The symbols move the nodes like this.
Z273 ω Z44
Z273 σ Z121
Z273 γ Z732
Z485 ω Z379
Z485 σ Z147
Z485 γ Z900
Z307 ω Z741
Z307 σ Z900
Z307 γ Z147
Z36 ω Z732
Z36 σ Z838
Z36 γ Z662
Z470 ω Z214
Z470 σ Z125
Z470 γ Z741
Z841 ω Z497
Z841 σ Z578
Z841 γ Z238
Z510 ω Z121
Z510 σ Z44
Z510 γ Z864
Z147 ω Z307
Z147 σ Z485
Z147 γ Z646
Z611 ω Z988
Z611 σ Z396
Z611 γ Z148
Z624 ω Z406
Z624 σ Z937
Z624 γ Z374
Z900 ω Z485
Z900 σ Z307
Z900 γ Z434
Z256 ω Z973
Z256 σ Z755
Z256 γ Z988
Z125 ω Z434
Z125 σ Z470
Z125 γ Z918
Z396 ω Z824
Z396 σ Z611
Z396 γ Z335
Z121 ω Z843
Z121 σ Z273
Z121 γ Z510
Z384 ω Z646
Z384 σ Z763
Z384 γ Z497
Z662 ω Z36
Z662 σ Z374
Z662 γ Z937
Z268 ω Z276
Z268 σ Z238
Z268 γ Z578
Z763 ω Z656
Z763 σ Z384
Z763 γ Z379
Z755 ω Z335
Z755 σ Z256
Z755 γ Z868
Z148 ω Z611
Z148 σ Z824
Z148 γ Z276
Z276 ω Z148
Z276 σ Z151
Z276 γ Z268
Z973 ω Z697
Z973 σ Z868
Z973 γ Z256
Z937 ω Z662
Z937 σ Z624
Z937 γ Z734
Z732 ω Z273
Z732 σ Z843
Z732 γ Z36
Z838 ω Z374
Z838 σ Z36
Z838 γ Z843
Z406 ω Z918
Z406 σ Z734
Z406 γ Z624
Z741 ω Z470
Z741 σ Z434
Z741 γ Z307
Z656 ω Z578
Z656 σ Z497
Z656 γ Z763
Z824 ω Z151
Z824 σ Z148
Z824 γ Z396
Z868 ω Z755
Z868 σ Z973
Z868 γ Z385
Z385 ω Z868
Z385 σ Z697
Z385 γ Z369
Z497 ω Z384
Z497 σ Z656
Z497 γ Z841
Z214 ω Z734
Z214 σ Z918
Z214 γ Z470
Z843 ω Z838
Z843 σ Z732
Z843 γ Z121
Z434 ω Z900
Z434 σ Z741
Z434 γ Z125
Z734 ω Z937
Z734 σ Z406
Z734 γ Z214
Z697 ω Z864
Z697 σ Z385
Z697 γ Z973
Z578 ω Z268
Z578 σ Z841
Z578 γ Z656
Z646 ω Z147
Z646 σ Z379
Z646 γ Z384
Z335 ω Z396
Z335 σ Z988
Z335 γ Z755
Z864 ω Z510
Z864 σ Z369
Z864 γ Z697
Z369 ω Z385
Z369 σ Z864
Z369 γ Z44
Z918 ω Z125
Z918 σ Z214
Z918 γ Z406
Z374 ω Z624
Z374 σ Z662
Z374 γ Z838
Z44 ω Z369
Z44 σ Z510
Z44 γ Z273
Z238 ω Z841
Z238 σ Z268
Z238 γ Z151
Z379 ω Z763
Z379 σ Z646
Z379 γ Z485
Z151 ω Z238
Z151 σ Z276
Z151 γ Z824
Z988 ω Z256
Z988 σ Z335
Z988 γ Z611

The rows follow the links: the fewer symbols apart two nodes are, the more alike their rows tend to be.

Some nodes and rows for them; each showing differs a little:
Z646 -> [-379  473 -242   46 -643 -198 -157  440  406   47  273 -280  -27  272 -149 -348  -11   77   29 -355  -65  242  663 -170   81 -455  -42  833   92  116 -424  487  314  597   -7   27 -261 -379   78  -99 -666 -208  163  743 1041  -67  -12 -270 -588  368  245]
Z470 -> [-661  270 -287  287   -8  237  210  109 -161    3  296 -454   86 -302 -111  322  -35 -359  108  -51  324  839  283 -717 -168  261  479  107   12 -122  117 -355  621 -248   49  318  395  256  -86  420  710 -667 -235   59 -256 -133  654  -45  752 -366 -143]
Z843 -> [ -72  350 -233 -304 -596 -433 -183  209  230   84  210  130   41  354 -199 -340   38  259 -127 -529 -354 -260  499 -146  -62 -275  -20  510 -161 -124 -203  437  164  534 -130  -77 -435 -377   87 -377 -946  111  221  609  977  -66   61 -135 -851  255  491]
Z434 -> [  55 -259 -273  115  -25  506   43 -457 -257   39 -279 -357 -151  160  181 -195  283   32 -327   81  577  691  349    9  438  447  563 -167  524  -31  170 -325 -140 -402  177  547  441  514 -212  455  607 -305 -288 -579 -770  -29 -166   -3 1047 -388 -354]
Z741 -> [-919  487 -414  296 -175   66  210  195  -20  -53  526 -454  245 -284 -193  352 -242 -423  325  -59  117  660  327 -748 -251   18  192  293  -99 -173 -141 -132  632   12  157  287  199   54 -134  329  514 -670 -160  442  318 -184  846 -251  518 -154  -93]
Z763 -> [ 700  454  846  690  170  -87  167   -7  119  102 -202  100  429  326  404 -263  428  554 -114 -117  266 -325  653  777  -16  146 -194   33  261  379 -472 -112 -515  720  -83  504 -525 -134  113  358 -225  465  -62  147  -13 -252 -548 -395 -219  422  -42]
Z937 -> [ 426 -199  310  322  269  476  145 -266 -310   15 -351  -92   42    4  318 -352  384  179 -417   27  576  269  402  311  180  665  446 -486  165  -10  227 -406 -354 -270   76  502  310  412    3  623  473   91 -291 -780 -909 -156 -173  129  866 -306 -260]
Z379 -> [ 652  296  615  543   84  187   97 -200   -9  -11 -337  -46  243  285  503 -388  509  552 -257  -79  407 -137  707  690  198  404    2  -88  388  308 -307 -157 -562  519  -20  687 -174   42   43  306 -122  397  -98 -164 -468 -145 -635 -381   84  350  -50]
Z732 -> [ 810  123  923  578  345   50   73   23  141 -117 -341   88  213  131  338 -284  456  485 -118  135  121 -393  334  961  134  167 -361 -151  216  331 -320   49 -707  412   75  124 -267 -133  118  137 -308  693 -110 -115 -243   48 -652 -232 -120  286  -75]
Z151 -> [ 420 -787 -535 -727 -181   90 -245 -409 -230   95 -582  388 -543  290  -33 -435  232  223 -653  107   20 -147 -375   99  409  140  367 -370   46  -79  601   35 -289 -648 -402 -134  348   19  -49 -341 -297   87  -10 -627 -432   90 -314  266 -111 -297   66]
Z396 -> [-189 -663 -522 -688  122  -53  -69 -236 -332   71 -227  343 -259 -145 -204  308 -206 -257  -86  352  -16 -103 -911 -461  -43    9  288 -691 -237 -240  634 -221   97 -796 -197 -360  556  145   15 -263  275 -126   44 -476 -383   71  149  453  184 -467   -7]
Z578 -> [ 212  769  933  776  484 -200  287  296  192 -156  298   97  572 -121  205  394  -66   69  411  -98 -319 -459  119  381 -550   13 -530   37 -322  225 -521   11    0  889  205  -18 -462 -412   40  179 -115  348  -56  526  371 -135   -8 -294 -333  343   77]
Z268 -> [ -72  647  772  700  519 -209  314  528  173 -232  387  -26  539 -376  -25  692 -242 -176  546  105 -302 -477 -210  159 -730 -103 -589  -86 -394  161 -434   23  160  559  307 -308 -390 -264   55  205  210  166   66  531  551  145  331  -40 -233  273  -18]
Z147 -> [-615  593 -211  227 -566 -136  -17  437  376  -16  621 -438   43  108 -271   20  -57 -161  156 -441   14  413  670 -573 -208 -353 -105  864   58   72 -352  267  576  454   58   46 -140 -179  -27    3 -239 -537  107  699 1006 -110  434 -422 -166  149   63]
Z273 -> [ 649  313  883  530  310 -171  134   35  159 -118  -46   35  343   94  292   35   51  297  229   13 -159 -481  169  916    5 -163 -679   53  119  422 -528   66 -403  691  127  -34 -544 -157   19   57 -232  633    4  249   29  133 -539 -272 -467  499  -18]

Each walk starts at a row. The symbols on each line, taken left to right, move it on to the next node.
Answer with the node's row; about right is enough.
[ 105 -860 -582 -840  -50   94 -161 -410 -264  151 -427  391 -396   66 -191 -111   75  -57 -360  189  -58 -172 -675 -102  277  185  323 -590 -136 -260  617 -172  -73 -798 -353 -302  386   79    5 -327   87  -18   21 -556 -506  -53 -134  402   10 -381   15]
σ ω γ γ -> [-280  428  461  474  588 -126  211  338   17 -236  483   17  322 -439 -113  784 -474 -508  636  201 -527 -343 -488 -214 -772 -140 -557 -129 -493   68 -259  -38  438  251  303 -367 -132 -128   95   71  435   53   -4  343  351   54  479   27  -25    3  -97]
ω γ ω -> [-422   17  215  232  523   24  178  290    5 -159  391  -38  251 -604 -199  966 -505 -545  703  326 -319 -191 -930 -259 -565 -181 -560 -305 -378  -49  -93  -96  412 -134  167 -550   75    0   83   35  594 -155 -104  171   59  219  566  271  148 -224 -140]
[  79  -97   82  289  167  517  199 -154 -418  -91 -292 -241   34  -45  119   20  261 -149 -207   92  438  410  265 -177   69  603  546 -494  205 -121  278 -376  -23 -458   30  421  495  426  -62  697  660 -166 -212 -583 -800 -210  190  142  973 -564 -259]
γ γ σ ω ω -> [ 401 -158    6  230    9  327   59 -383 -267  216 -337 -113   37  148  258 -412  422  294 -390   84  525  462  621  283  574  513  431 -117  632  206   83 -289 -519 -152  -90  569  188  402   81  470  250   38 -326 -606 -899 -112 -162 -228  673 -203 -184]
ω σ γ γ -> [   24   168  -213  -130  -701  -200  -277   212   420     5    89   -56   -50   482   -84  -531   259   279  -243  -478  -111    53   713    47   259  -353   -47   809   165   156  -276   518   -70   427   -40    39  -322  -361   -57  -235 -1053    39   132   497   882    66  -318  -372  -729   575   254]
[  219  -138  -228  -295  -601  -135  -356    47   354   -39  -152   165  -260   541    26  -788   436   351  -450  -317  -121   -64   601   351   435  -200    27   330   119   130   -43   596  -268   337   -67   -62  -261  -248    35  -461 -1136   324   127   178   569    22  -457  -162  -723   259   208]
ω γ ω σ ω -> [ 423  718 1006  730  337 -243  250  193  157 -119  -61  122  498   81  253   36   46  310  186 -143  -60 -544  475  497 -304  123 -390  118  -48  386 -611  -78 -358  905   40  176 -463 -267  114  187 -346  578  -60  327  174 -159 -250 -206 -330  514  112]
γ ω γ γ γ -> [ 522  -37  404  346   40  210   27 -302  -73  112 -411 -187   54  270  335 -516  587  562 -406  -17  728  137  728  493  434  437  396  -39  468  250 -253 -457 -718   69 -149  593  -99  175   40  339   46  180 -153 -342 -739  -90 -587 -281  429  -18 -118]
[-814  605 -388  201 -317  -41   26  360  225    0  567 -393   74 -102 -283  303  -99 -408  255 -322  -90  450  348 -719 -266 -234   76  718  -43   -7 -347   52  671  201  176  236   56  -12 -107  192  290 -724   -4  626  661  -77  604 -210  133   75    7]
ω ω ω -> [-378   -1 -186  266   69  419  187  -38 -327   19   76 -331  108 -272  100  207    1 -236   62  -29  438  674  195 -627  -71  582  527 -202   33 -248  288 -380  216 -351  150  409  512  409 -143  536  858 -373 -219 -327 -558 -111  583  -69 1090 -491 -319]
γ ω ω ω ω -> [ 682 -300  613  466  386  373  155 -322 -171 -164 -459   49   53  244  445 -442  356  317 -287   83  498   18  409  749  239  698  287 -441  267  166  132 -201 -651 -137  -14  411   27  170   52  459  170  258 -214 -548 -816 -226 -324  -11  576 -176 -308]
[ 880   17  829  574  354  189   20 -265 -128  -71 -475  159  167  420  433 -346  412  232 -223  142  323 -231  414  880  203  395  -61 -299  363  233 -202  -56 -881  202   84  267 -137   63  161  311 -166  566 -199 -347 -500 -137 -639  -83   93   77 -159]
ω ω ω -> [ 341  586  927  432  386 -312  165  233  397 -135  190   26  264 -191  185  287 -101  209  468   83 -293 -580   -8  549 -194 -293 -836  127 -117  394 -628  134 -410  657  140 -238 -523 -356  181 -115 -234  501   20  467  122   66 -311 -234 -543  502   35]
[ 445 -421 -300 -506 -525  -73 -339 -122   68  -12 -525  294 -447  639    8 -936  367  355 -663 -152   10 -233  356  349  542  -72  237  162  189  -61  282  501 -373  112 -238  -49  -29 -219    7 -309 -979  306  119 -176  292  -51 -636   30 -557  121  114]
γ ω γ -> [ 472 -640 -445 -656 -357   99 -340 -253 -164   49 -497  413 -460  543   56 -713  450  377 -689  -56   12 -280   83  341  520  129  332 -154  123  -49  441  205 -405 -362 -286  -56   92   14  -23 -506 -651  333  170 -516   51   54 -542  174 -325  -90  127]
γ γ γ σ -> [ -233  -230   -54  -130   586   -14    90   -13  -218   -50   184   -12    78  -681  -193   656  -513  -631   636   523  -258  -100 -1062  -217  -320   -38  -444  -420  -224  -148   323   -99   331  -589   163  -510   386   192    55   -54   770  -150  -108  -117  -295   364   526   360   170  -284  -253]
[ -15  420  691  400  398 -324  188  189  321  -69  448   38  388 -249  120  636 -310  -71  725  120 -366 -509 -428  294 -335 -441 -935  270 -231  288 -513  -89   95  657  155 -341 -459 -242  128 -149  -19  222   75  640  418  180   92 -226 -549  490  132]
ω σ γ σ -> [-462  240  -35  -44  412 -188  260  121  148  138  470   98  117 -592 -301  904 -648 -372  709  247 -445 -343 -877 -408 -576 -366 -592 -152 -296 -117 -191 -201  436   63   19 -559 -116  -70   78 -240  444  -30   89  404  258  155  548  134 -257  103  100]
σ ω σ -> [-371  455  329  120  303 -282  125  289  163   31  465  120  272 -561 -173  748 -622 -235  679  185 -401 -359 -676 -142 -392 -488 -730   79 -352  198 -389  -16  269  396   34 -510 -356 -268   93 -238  265   27   76  585  300  125  394  -48 -285  427  135]
